Below is a small trained network, with its code and all its weights. Each question gives an input and a class and asks what happens when units are switched off, that is, made to give their printed mean instead of their output.

import numpy as np


def w(rows, s, z=0):
    codes = np.array(rows[::2]) - 128.0
    scale = np.full(codes.shape[1], s)
    scale[-1] = z or s
    return codes * scale


def f(y):
    return np.maximum(y, 0)


def log_softmax(a):
    a = a - a.max(-1, keepdims=True)
    return a - np.log(np.exp(a).sum(-1, keepdims=True))


def net(x, mask):
    res = np.array(x, float).reshape(1, 4) / 4 @ E
    y = f(res @ A[0][:, :-1].T + A[0][:, -1])
    res = res + np.where(mask, y, B[0][:, -1]) @ B[0][:, :-1]
    return log_softmax(res[-1] @ U[:, :-1].T + U[:, -1])


A, B = {}, {}
E = w([
[112,52,218,199],'x0',
[10,106,198,9],'x1',
[168,239,231,72],'x2',
[254,36,96,18],'x3',
],0.0083)
A[0] = w([
[78,129,184,70,77],'N0',
[66,153,177,151,174],'N1',
[135,104,179,126,154],'N2',
[121,161,114,83,208],'N3',
[136,137,146,183,243],'N4',
[156,162,111,81,170],'N5',
[186,175,145,164,71],'N6',
[69,252,124,157,156],'N7',
[102,154,204,128,178],'N8',
[137,111,131,79,254],'N9',
[160,126,52,149,191],'N10',
[156,131,75,129,88],'N11',
[124,95,163,62,100],'N12',
[208,200,134,100,77],'N13',
[151,138,52,132,76],'N14',
[91,205,123,130,120],'N15',
[169,104,102,165,185],'N16',
[65,125,91,85,160],'N17',
],0.02,0.0069)
B[0] = w([
[98,138,8,130,205],'N0',
[141,64,105,157,225],'N1',
[185,135,110,102,171],'N2',
[155,176,138,173,187],'N3',
[100,78,94,170,198],'N4',
[136,170,186,167,193],'N5',
[35,126,128,137,182],'N6',
[173,73,253,62,251],'N7',
[210,85,114,111,213],'N8',
[131,243,173,97,202],'N9',
[53,219,105,81,208],'N10',
[127,160,95,65,171],'N11',
[161,167,104,116,190],'N12',
[81,142,187,207,215],'N13',
[131,177,135,61,178],'N14',
[205,106,156,65,194],'N15',
[98,139,83,122,196],'N16',
[115,189,32,136,185],'N17',
],0.012,0.018)
U = w([
[84,177,39,198,118],'0',
[127,158,102,107,1],'1',
[173,172,112,28,179],'2',
[185,2,137,175,165],'3',
[181,185,225,165,85],'4',
[61,160,193,167,153],'5',
],0.012,0.0064)

Each question gives the input, the list of numbers given to net, and the class t.
The units are the neurons (one row each of A and B). Each row of codes is followed by its name. A weight is (code - 128) times the scale printed after its matrix; where a second scale follows, it is the last column's (A, B and U).
mask holds one flag per neuron, in row order. A switched-off neuron (its flag False) gives its mean, the last column of its row in B, instead of its output. The means were averaged over made-up inputs and are rounded, as every weight is.
A unit's drop is (log p(t) with every unit on - log p(t) with that unit switched off) / (log p(t) with every unit on - log p(t) with every unit switched off).
The circuit of an input: a set's keep is (log p(t) with only the set's units on - log p(t) with every unit switched off) / (log p(t) with every unit on - log p(t) with every unit switched off). Starting from the 12 units with the biggest drops (on a tie, the unit counted first), units are removed one at a time, each time the one whose removal leaves the highest keep (on an exact tie, the one counted first), for as long as the keep stays at least 0.8.
units of the circuit, in order: the units of the circuit, biggest drop first
most important unit: the unit with the biggest drop
top k neurons: the k neurons with the biggest drops, biggest first
drop of u: that unit's drop, to one decimal
input [5,-7,-3,6], class 0: top 3 neurons => N7; N15; N16
input [-2,-4,3,8], class 4: units of the circuit, in order => N13
input [6,-7,4,7], class 5: units of the circuit, in order => N13; N6
input [6,-8,-8,7], class 0: top 4 neurons => N7; N16; N15; N8
input [3,-1,1,6], class 4: top 2 neurons => N0; N17
input [-1,8,-2,3], class 0: top 4 neurons => N7; N0; N17; N15
input [-1,-8,-4,-6], class 2: top 2 neurons => N7; N13
input [-2,-5,5,8], class 5: units of the circuit, in order => N13; N6
input [0,-2,-8,1], class 0: top 3 neurons => N7; N15; N8
input [-5,5,6,-4], class 4: top 4 neurons => N7; N3; N5; N10
input [4,1,6,4], class 4: units of the circuit, in order => N13; N10
input [-5,-6,5,-3], class 4: top 2 neurons => N7; N15
input [4,7,0,-3], class 3: top 3 neurons => N1; N10; N8
input [-2,-7,4,6], class 5: most important unit => N13
input [0,-2,-6,0], class 0: top 2 neurons => N7; N15
input [-7,8,-7,3], class 0: top 3 neurons => N7; N17; N15
input [5,-7,5,3], class 0: top 2 neurons => N7; N16
input [5,-7,6,4], class 5: top 3 neurons => N0; N13; N17
input [-5,-5,7,8], class 5: drop of N2 => 0.0
input [0,-7,-2,1], class 0: drop of N7 => 0.4
input [-8,-7,-8,-2], class 2: units of the circuit, in order => N14
input [2,-8,1,-6], class 3: drop of N4 => 0.4
